Below are the code and all the weights of a small trained network. Each question names an input and a class and asks about switching units off, where a switched-off unit gives its printed mean instead of its output.

import numpy as np


def w(rows, s, z=0):
    codes = np.array(rows[::2]) - 128.0
    scale = np.full(codes.shape[1], s)
    scale[-1] = z or s
    return codes * scale


def norm(h):
    return h / np.sqrt((h * h).mean(-1, keepdims=True) + 1e-5)


def f(y):
    return y / 2 * (1 + np.tanh(0.7978845608 * (y + 0.044715 * y**3)))


def log_softmax(a):
    a = a - a.max(-1, keepdims=True)
    return a - np.log(np.exp(a).sum(-1, keepdims=True))


def net(x, mask):
    res = np.array(x, float).reshape(1, 5) / 4 @ E
    u = 0
    for l in range(3):
        y = f(norm(res) @ A[l][:, :-1].T + A[l][:, -1])
        res = res + np.where(mask[u : u + 14], y, B[l][:, -1]) @ B[l][:, :-1]
        u += 14
    return log_softmax(norm(res)[-1] @ U[:, :-1].T + U[:, -1])


A, B = {}, {}
E = w([
[79,81,116,104,88,222,161,145],'x0',
[122,119,178,1,183,136,118,118],'x1',
[137,124,107,106,61,123,56,137],'x2',
[116,98,122,130,130,117,124,143],'x3',
[124,154,65,94,143,129,143,167],'x4',
],0.0094)
A[0] = w([
[162,81,176,113,88,115,171,93,13],'L0N0',
[212,116,113,169,189,67,91,144,93],'L0N1',
[215,101,89,102,96,174,40,106,63],'L0N2',
[163,67,103,168,168,255,88,185,88],'L0N3',
[149,99,135,104,48,185,183,240,103],'L0N4',
[141,96,76,122,133,148,118,85,10],'L0N5',
[95,85,138,135,100,147,54,127,177],'L0N6',
[112,156,106,120,116,48,117,145,70],'L0N7',
[143,69,201,172,122,110,82,64,101],'L0N8',
[103,126,5,103,130,145,118,149,39],'L0N9',
[103,189,66,176,116,131,157,170,78],'L0N10',
[72,137,83,95,62,68,39,121,4],'L0N11',
[124,128,101,110,111,139,51,123,45],'L0N12',
[167,75,120,103,50,124,61,145,129],'L0N13',
],0.0083,0.0033)
B[0] = w([
[199,54,78,161,78,131,155,164,119],'L0N0',
[111,226,195,159,88,128,156,182,233],'L0N1',
[101,139,112,163,98,143,210,83,196],'L0N2',
[31,138,254,102,75,75,99,169,206],'L0N3',
[115,215,133,139,158,122,120,138,250],'L0N4',
[192,115,111,122,86,60,44,170,99],'L0N5',
[106,126,211,177,143,175,189,110,228],'L0N6',
[163,172,149,99,132,92,47,212,154],'L0N7',
[197,131,188,110,157,181,121,214,225],'L0N8',
[161,106,139,99,154,175,94,177,188],'L0N9',
[109,27,120,139,130,155,47,72,222],'L0N10',
[166,220,74,156,138,123,183,78,200],'L0N11',
[123,162,66,197,159,83,187,51,153],'L0N12',
[160,127,129,121,206,114,210,74,254],'L0N13',
],0.0066,0.0037)
A[1] = w([
[117,143,210,157,131,140,188,70,86],'L1N0',
[131,110,185,39,103,72,162,159,218],'L1N1',
[85,107,95,143,191,225,188,171,193],'L1N2',
[105,30,138,142,179,107,94,186,183],'L1N3',
[117,169,1,87,209,174,84,194,34],'L1N4',
[128,166,108,90,194,191,85,21,120],'L1N5',
[75,192,55,119,146,137,119,156,75],'L1N6',
[135,157,13,106,184,116,119,192,7],'L1N7',
[103,123,154,112,88,218,138,159,14],'L1N8',
[128,165,147,167,146,157,194,94,142],'L1N9',
[119,102,77,92,67,136,135,88,150],'L1N10',
[122,127,165,180,225,106,190,211,93],'L1N11',
[82,218,183,137,164,163,78,175,129],'L1N12',
[161,188,67,121,34,82,182,105,60],'L1N13',
],0.0084,0.002)
B[1] = w([
[198,98,94,168,166,156,141,151,246],'L1N0',
[76,70,51,191,157,148,80,67,199],'L1N1',
[177,190,140,170,143,76,178,101,254],'L1N2',
[128,180,110,127,161,156,94,47,161],'L1N3',
[163,2,204,150,132,182,108,125,184],'L1N4',
[133,112,54,116,86,147,111,24,179],'L1N5',
[185,102,216,145,197,139,171,128,162],'L1N6',
[178,148,181,204,169,240,119,139,157],'L1N7',
[111,186,145,108,113,113,88,143,184],'L1N8',
[137,159,66,127,82,173,173,143,227],'L1N9',
[132,118,110,205,193,90,220,112,128],'L1N10',
[90,181,127,209,115,158,151,75,229],'L1N11',
[122,176,106,138,93,180,80,90,221],'L1N12',
[104,124,132,169,167,168,177,78,159],'L1N13',
],0.007,0.0059)
A[2] = w([
[156,90,60,119,72,114,101,93,214],'L2N0',
[88,117,142,129,185,186,94,101,188],'L2N1',
[177,153,184,143,178,153,149,153,178],'L2N2',
[187,182,142,130,164,70,92,137,20],'L2N3',
[198,74,211,123,128,135,164,129,13],'L2N4',
[107,61,87,111,161,64,149,154,24],'L2N5',
[178,147,131,206,89,207,113,187,123],'L2N6',
[111,95,96,82,53,254,155,113,128],'L2N7',
[109,117,91,204,83,121,118,155,80],'L2N8',
[39,118,174,117,117,162,223,188,211],'L2N9',
[158,165,153,123,156,82,87,121,2],'L2N10',
[174,100,183,131,148,128,181,138,83],'L2N11',
[131,107,134,54,166,145,125,100,58],'L2N12',
[91,139,141,95,87,163,163,172,142],'L2N13',
],0.01,0.0017)
B[2] = w([
[135,102,96,119,164,133,160,42,132],'L2N0',
[149,109,95,151,31,133,102,107,185],'L2N1',
[167,135,119,126,104,156,176,216,197],'L2N2',
[46,170,135,134,163,114,98,181,147],'L2N3',
[156,83,116,128,102,178,69,195,143],'L2N4',
[154,163,100,173,162,106,79,121,120],'L2N5',
[112,68,99,2,149,132,57,84,246],'L2N6',
[79,202,148,156,186,107,81,163,181],'L2N7',
[96,72,125,89,139,91,156,60,169],'L2N8',
[179,193,105,167,176,79,109,150,163],'L2N9',
[88,181,122,138,156,109,138,175,135],'L2N10',
[154,89,111,150,134,191,122,157,146],'L2N11',
[115,40,115,128,99,18,128,139,145],'L2N12',
[137,186,179,122,160,47,113,209,133],'L2N13',
],0.0085,0.011)
U = w([
[80,216,163,160,190,90,85,192,232],'0',
[206,44,171,142,142,238,86,187,119],'1',
[168,149,86,197,172,154,255,53,119],'2',
[67,27,88,110,134,87,84,37,114],'3',
[136,163,94,135,138,223,88,54,154],'4',
[142,115,110,51,99,115,181,154,16],'5',
[144,94,164,50,44,84,254,197,2],'6',
],0.0089,0.0041)

Each question gives the input, the list of numbers given to net, and the class t.
The units are the neurons (one row each of A and B). Each row of codes is followed by its name. A weight is (code - 128) times the scale printed after its matrix; where a second scale follows, it is the last column's (A, B and U).
mask holds one flag per neuron, layer by layer. A switched-off neuron (its flag False) gives its mean, the last column of its row in B, instead of its output. The means were averaged over made-up inputs and are rounded, as every weight is.
A unit's drop is (log p(t) with every unit on - log p(t) with that unit switched off) / (log p(t) with every unit on - log p(t) with every unit switched off).
The circuit of an input: a set's keep is (log p(t) with only the set's units on - log p(t) with every unit switched off) / (log p(t) with every unit on - log p(t) with every unit switched off). Starting from the 12 units with the biggest drops (on a tie, the unit counted first), units are removed one at a time, each time the one whose removal leaves the highest keep (on an exact tie, the one counted first), for as long as the keep stays at least 0.8.
circuit, biggest first: the units of the circuit, biggest drop first
most important unit: the unit with the biggest drop
top k neurons: the k neurons with the biggest drops, biggest first
top k neurons in layer l: the k neurons of layer l with the biggest drops, biggest first
input [-8,-7,4,-4,-7], class 0: most important unit	L2N3
input [8,-6,-6,-7,8], class 0: circuit, biggest first	L0N3, L2N7
input [1,6,8,-2,6], class 2: circuit, biggest first	L0N2, L2N6, L0N12, L1N10
input [-2,-2,8,7,-7], class 2: circuit, biggest first	L0N13, L0N11
input [2,7,8,-2,8], class 1: circuit, biggest first	L1N4, L2N6
input [-5,-7,0,7,3], class 3: circuit, biggest first	L2N8, L1N2, L2N6
input [-1,3,-7,-7,-8], class 1: circuit, biggest first	L0N8, L2N4
input [-3,-8,2,6,7], class 3: top 2 neurons	L0N10, L2N6
input [6,5,7,-6,5], class 2: top 2 neurons in layer 0	L0N2, L0N12
input [-5,-2,-3,-1,0], class 0: circuit, biggest first	L0N7, L2N3
input [6,7,2,-7,-6], class 3: top 2 neurons	L1N1, L0N1
input [4,8,-2,-7,8], class 1: top 2 neurons	L1N4, L1N7
input [-5,7,-3,-5,7], class 1: circuit, biggest first	L1N4, L1N7, L0N3, L0N13
input [6,8,-4,1,-3], class 3: top 2 neurons	L1N1, L2N12
input [-3,5,7,3,4], class 2: most important unit	L0N11
input [8,4,3,5,-8], class 0: top 2 neurons	L2N7, L2N9
input [4,8,-7,-4,-8], class 1: circuit, biggest first	L2N4, L1N0
input [-7,7,8,0,-1], class 2: top 2 neurons in layer 0	L0N11, L0N2
input [4,7,1,-6,-5], class 3: top 2 neurons in layer 1	L1N1, L1N11
input [5,2,4,4,-4], class 0: most important unit	L0N3
input [-4,-3,-3,6,-3], class 4: top 2 neurons in layer 2	L2N6, L2N7
input [0,8,5,-2,7], class 3: top 3 neurons in layer 1	L1N5, L1N1, L1N0
input [-3,5,-1,0,6], class 1: top 2 neurons	L1N7, L1N4
input [6,-8,-3,3,0], class 3: top 2 neurons in layer 0	L0N10, L0N1
input [6,1,-1,-1,6], class 0: top 2 neurons	L0N3, L1N0
input [-2,-8,-6,-8,7], class 3: top 2 neurons	L0N10, L2N6
input [-2,2,0,0,-5], class 1: circuit, biggest first	L0N8
